Below is a small trained network, with its code and all its weights. Each question gives an input and a target symbol and asks what happens when units are switched off, that is, made to give their printed mean instead of their output.

import numpy as np


def w(rows, s, z=0):
    codes = np.array(rows[::2]) - 128.0
    scale = np.full(codes.shape[1], s)
    scale[-1] = z or s
    return codes * scale


def norm(h):
    return h / np.sqrt((h * h).mean(-1, keepdims=True) + 1e-5)


def f(y):
    return y / 2 * (1 + np.tanh(0.7978845608 * (y + 0.044715 * y**3)))


def softmax(a):
    e = np.exp(a - a.max(-1, keepdims=True))
    return e / e.sum(-1, keepdims=True)


def log_softmax(a):
    a = a - a.max(-1, keepdims=True)
    return a - np.log(np.exp(a).sum(-1, keepdims=True))


def net(x, mask):
    ids = ['ΔΘΨΩαγεζμστφ'.index(c) for c in x.split()]
    T = len(ids)
    res = E[ids] + P[:T]
    u = 0
    for l in range(3):
        r = norm(res)
        for j in range(2):
            rows = slice(3 * j, 3 * j + 3)
            q, k, v = (r @ M[l][rows].T for M in (Q, K, V))
            z = softmax(np.where(np.tri(T) > 0, q @ k.T / 3**0.5, -1e9)) @ v
            o = O[l][rows]
            res = res + np.where(mask[u + j], z, o[:, -1]) @ o[:, :-1]
        u += 2
        y = f(norm(res) @ A[l][:, :-1].T + A[l][:, -1])
        res = res + np.where(mask[u : u + 4], y, B[l][:, -1]) @ B[l][:, :-1]
        u += 4
    return log_softmax(norm(res)[-1] @ U[:, :-1].T + U[:, -1])


Q, K, V, O, A, B = {}, {}, {}, {}, {}, {}
E = w([
[167,51,140,134,228,62],'Δ',
[143,100,88,113,178,156],'Θ',
[68,119,82,139,21,122],'Ψ',
[134,192,156,83,118,143],'Ω',
[74,197,9,114,161,175],'α',
[95,203,142,93,93,150],'γ',
[133,98,89,119,182,160],'ε',
[72,122,234,234,85,83],'ζ',
[165,159,161,90,228,71],'μ',
[160,224,99,178,177,91],'σ',
[180,73,190,2,83,126],'τ',
[141,117,112,105,177,154],'φ',
],0.015)
P = w([
[85,136,90,118,134,117],'0',
[207,161,84,151,68,106],'1',
[251,155,75,147,48,124],'2',
[255,144,72,150,48,132],'3',
[181,132,235,161,142,209],'4',
[101,108,248,129,203,233],'5',
[55,94,226,100,217,220],'6',
[97,125,177,32,208,146],'7',
[138,141,108,10,142,81],'8',
[168,138,68,9,109,74],'9',
[132,143,135,13,172,118],'10',
],0.0052)
Q[0] = w([
[121,175,2,82,89,142],'0.h1',
[200,97,92,103,66,180],'0.h1',
[172,184,59,98,164,112],'0.h1',
[94,113,216,182,145,96],'0.h2',
[3,72,188,186,100,237],'0.h2',
[222,144,77,211,15,122],'0.h2',
],0.0091)
K[0] = w([
[9,112,149,111,139,169],'0.h1',
[80,100,122,62,135,112],'0.h1',
[75,145,184,130,190,158],'0.h1',
[192,119,134,186,90,69],'0.h2',
[174,134,84,150,3,70],'0.h2',
[2,134,112,124,122,89],'0.h2',
],0.0096)
V[0] = w([
[60,152,181,168,186,172],'0.h1',
[253,148,178,118,142,130],'0.h1',
[152,156,149,130,103,159],'0.h1',
[114,112,120,185,127,50],'0.h2',
[56,72,133,125,155,173],'0.h2',
[123,126,106,135,187,122],'0.h2',
],0.0073)
O[0] = w([
[255,224,218,185,112,171,145],'0.h1',
[48,199,99,89,203,137,236],'0.h1',
[124,162,165,100,161,93,158],'0.h1',
[122,91,108,151,82,55,4],'0.h2',
[40,52,101,133,187,182,103],'0.h2',
[31,139,183,182,129,123,186],'0.h2',
],0.006,0.0036)
A[0] = w([
[170,37,177,163,194,1,2],'0.n1',
[100,39,103,154,190,105,45],'0.n2',
[80,115,183,60,119,131,243],'0.n3',
[177,102,115,153,231,94,217],'0.n4',
],0.0073,0.0036)
B[0] = w([
[60,72,249,1,178,103,149],'0.n1',
[140,124,141,65,152,87,146],'0.n2',
[180,126,99,119,24,102,251],'0.n3',
[154,222,218,51,78,81,255],'0.n4',
],0.0089,0.0046)
Q[1] = w([
[184,211,220,149,177,200],'1.h1',
[121,223,131,183,144,11],'1.h1',
[100,141,143,85,115,1],'1.h1',
[149,229,145,102,159,227],'1.h2',
[70,63,206,149,100,54],'1.h2',
[85,75,79,99,151,84],'1.h2',
],0.0089)
K[1] = w([
[123,217,164,133,164,181],'1.h1',
[169,208,186,226,124,46],'1.h1',
[199,153,172,155,2,68],'1.h1',
[55,174,179,115,111,137],'1.h2',
[209,103,127,154,118,96],'1.h2',
[193,101,82,106,193,130],'1.h2',
],0.0086)
V[1] = w([
[81,149,62,153,125,120],'1.h1',
[131,114,61,161,254,136],'1.h1',
[123,135,124,58,103,139],'1.h1',
[169,104,102,103,95,93],'1.h2',
[148,167,124,67,115,188],'1.h2',
[64,78,135,112,115,126],'1.h2',
],0.0063)
O[1] = w([
[105,197,252,113,39,58,85],'1.h1',
[6,161,215,66,107,155,18],'1.h1',
[174,92,165,237,77,227,208],'1.h1',
[191,104,158,32,61,161,133],'1.h2',
[225,91,71,170,45,114,255],'1.h2',
[149,226,161,183,34,143,61],'1.h2',
],0.004,0.0051)
A[1] = w([
[151,147,25,226,172,149,119],'1.n1',
[112,254,5,155,87,223,251],'1.n2',
[62,3,42,141,109,95,239],'1.n3',
[71,134,46,20,77,117,251],'1.n4',
],0.0065,0.0028)
B[1] = w([
[150,98,118,217,254,142,135],'1.n1',
[125,105,145,101,226,143,253],'1.n2',
[217,151,81,193,169,151,134],'1.n3',
[165,118,110,126,125,65,177],'1.n4',
],0.0099,0.0083)
Q[2] = w([
[33,176,7,159,126,203],'2.h1',
[89,60,2,152,78,171],'2.h1',
[135,78,174,132,171,28],'2.h1',
[151,221,245,153,191,60],'2.h2',
[76,121,100,246,80,35],'2.h2',
[150,185,188,117,183,30],'2.h2',
],0.0089)
K[2] = w([
[49,155,58,223,100,168],'2.h1',
[160,115,70,226,120,140],'2.h1',
[146,160,128,61,196,117],'2.h1',
[130,196,215,169,165,119],'2.h2',
[91,140,121,206,82,136],'2.h2',
[132,167,246,151,116,116],'2.h2',
],0.012)
V[2] = w([
[175,134,144,117,172,106],'2.h1',
[179,134,174,77,135,120],'2.h1',
[146,117,118,147,140,54],'2.h1',
[140,30,201,157,150,100],'2.h2',
[179,179,217,127,162,202],'2.h2',
[126,90,2,124,126,152],'2.h2',
],0.0079)
O[2] = w([
[61,112,83,141,111,106,227],'2.h1',
[35,100,150,91,23,77,254],'2.h1',
[119,120,105,203,133,117,143],'2.h1',
[122,56,2,143,91,125,123],'2.h2',
[30,202,107,123,33,125,235],'2.h2',
[198,116,239,117,174,153,70],'2.h2',
],0.0061,0.0082)
A[2] = w([
[149,67,129,74,127,138,36],'2.n1',
[179,189,91,208,159,92,87],'2.n2',
[108,65,250,182,125,80,3],'2.n3',
[138,126,100,118,69,155,211],'2.n4',
],0.012,0.0031)
B[2] = w([
[83,132,190,53,141,30,145],'2.n1',
[61,195,255,131,127,107,164],'2.n2',
[10,185,189,127,90,216,134],'2.n3',
[169,94,117,191,147,200,254],'2.n4',
],0.0093,0.0041)
U = w([
[61,46,200,75,154,132,161],'Δ',
[91,143,46,143,158,101,103],'Θ',
[193,138,174,186,120,179,245],'Ψ',
[179,134,116,81,188,84,132],'Ω',
[105,97,140,129,243,183,178],'α',
[100,43,35,162,122,96,147],'γ',
[219,201,79,67,165,160,110],'ε',
[84,98,179,214,10,133,128],'ζ',
[158,184,79,102,74,11,2],'μ',
[84,209,193,199,130,152,131],'σ',
[208,54,122,91,68,126,91],'τ',
[52,47,183,107,120,236,104],'φ',
],0.013,0.0082)

Each question gives the input, a string of symbols that net reads in full, and the target symbol t.
The units are the heads (3 rows each of Q, K, V and O) and the neurons (one row each of A and B). Each row of codes is followed by its name. A weight is (code - 128) times the scale printed after its matrix; where a second scale follows, it is the last column's (O, A, B and U).
mask holds one flag per unit, layer by layer, with each layer's heads first. A switched-off unit (its flag False) gives its mean, the last column of its rows in O or B, instead of its output. The means were averaged over made-up inputs and are rounded, as every weight is.
A unit's drop is (log p(t) with every unit on - log p(t) with that unit switched off) / (log p(t) with every unit on - log p(t) with every unit switched off).
The circuit of an input: a set's keep is (log p(t) with only the set's units on - log p(t) with every unit switched off) / (log p(t) with every unit on - log p(t) with every unit switched off). Starting from the 12 units with the biggest drops (on a tie, the unit counted first), units are removed one at a time, each time the one whose removal leaves the highest keep (on an exact tie, the one counted first), for as long as the keep stays at least 0.8.
units of the circuit, in order: the units of the circuit, biggest drop first
most important unit: the unit with the biggest drop
k most important neurons: the k neurons with the biggest drops, biggest first
drop when u is switched off: that unit's drop, to one decimal
input ε Ω Δ Ω ζ Ψ φ, target ε: units of the circuit, in order	[0.h2]
input α Ω Ω ε, target ζ: units of the circuit, in order	[0.h1, 1.h1, 0.n3]
input σ τ ε Ω ε ε Θ γ Ω ε, target Δ: units of the circuit, in order	[0.h2, 2.n1]
input ε ζ μ Ω ε Θ Ω, target ε: units of the circuit, in order	[0.h2, 1.h1]
input μ Ψ γ φ, target Θ: 3 most important neurons	[0.n3, 0.n1, 0.n4]
input Θ Ω μ Ω Ω τ φ Θ, target ε: 2 most important neurons	[0.n4, 0.n1]
input Θ α Δ Ω Ω Θ σ Ψ, target Ψ: units of the circuit, in order	[1.n3, 0.n4, 2.h2]
input ζ μ Ω, target σ: 3 most important neurons	[0.n4, 0.n1, 2.n2]
input γ Ω σ γ, target Ψ: 2 most important neurons	[2.n4, 0.n4]
input μ Ω Θ Θ, target Θ: 2 most important neurons	[0.n4, 0.n3]
input Θ τ Θ, target Δ: 3 most important neurons	[0.n3, 2.n1, 0.n2]
input Ω Θ ε ζ Δ Ω, target φ: 3 most important neurons	[0.n4, 0.n3, 1.n2]
input Δ γ ε Ω, target γ: 2 most important neurons	[1.n2, 0.n4]
input ζ Δ Θ, target Ψ: units of the circuit, in order	[0.h1]
input φ γ α ε, target α: 3 most important neurons	[0.n1, 1.n1, 0.n3]
input ε α ε, target φ: 2 most important neurons	[0.n3, 0.n4]
input σ ε φ Θ, target μ: 2 most important neurons	[0.n4, 0.n3]
input α μ φ Ω Ω Δ Ψ ε μ Ω, target τ: 2 most important neurons	[0.n3, 2.n4]
input α τ ε, target ζ: 3 most important neurons	[0.n3, 0.n4, 1.n2]
input ε γ μ Ω, target φ: 2 most important neurons	[0.n4, 0.n2]
input σ ε γ γ Ω Ω Ω α φ, target ε: most important unit	0.h1
input Θ α ε, target Δ: drop when 0.h2 is switched off	0.7
input ε μ Θ μ Ω Ω τ, target τ: drop when 0.h1 is switched off	0.1
input φ μ Ω Θ, target α: drop when 1.n1 is switched off	0.2
input Ω Ω ε, target ε: drop when 2.h1 is switched off	0.0
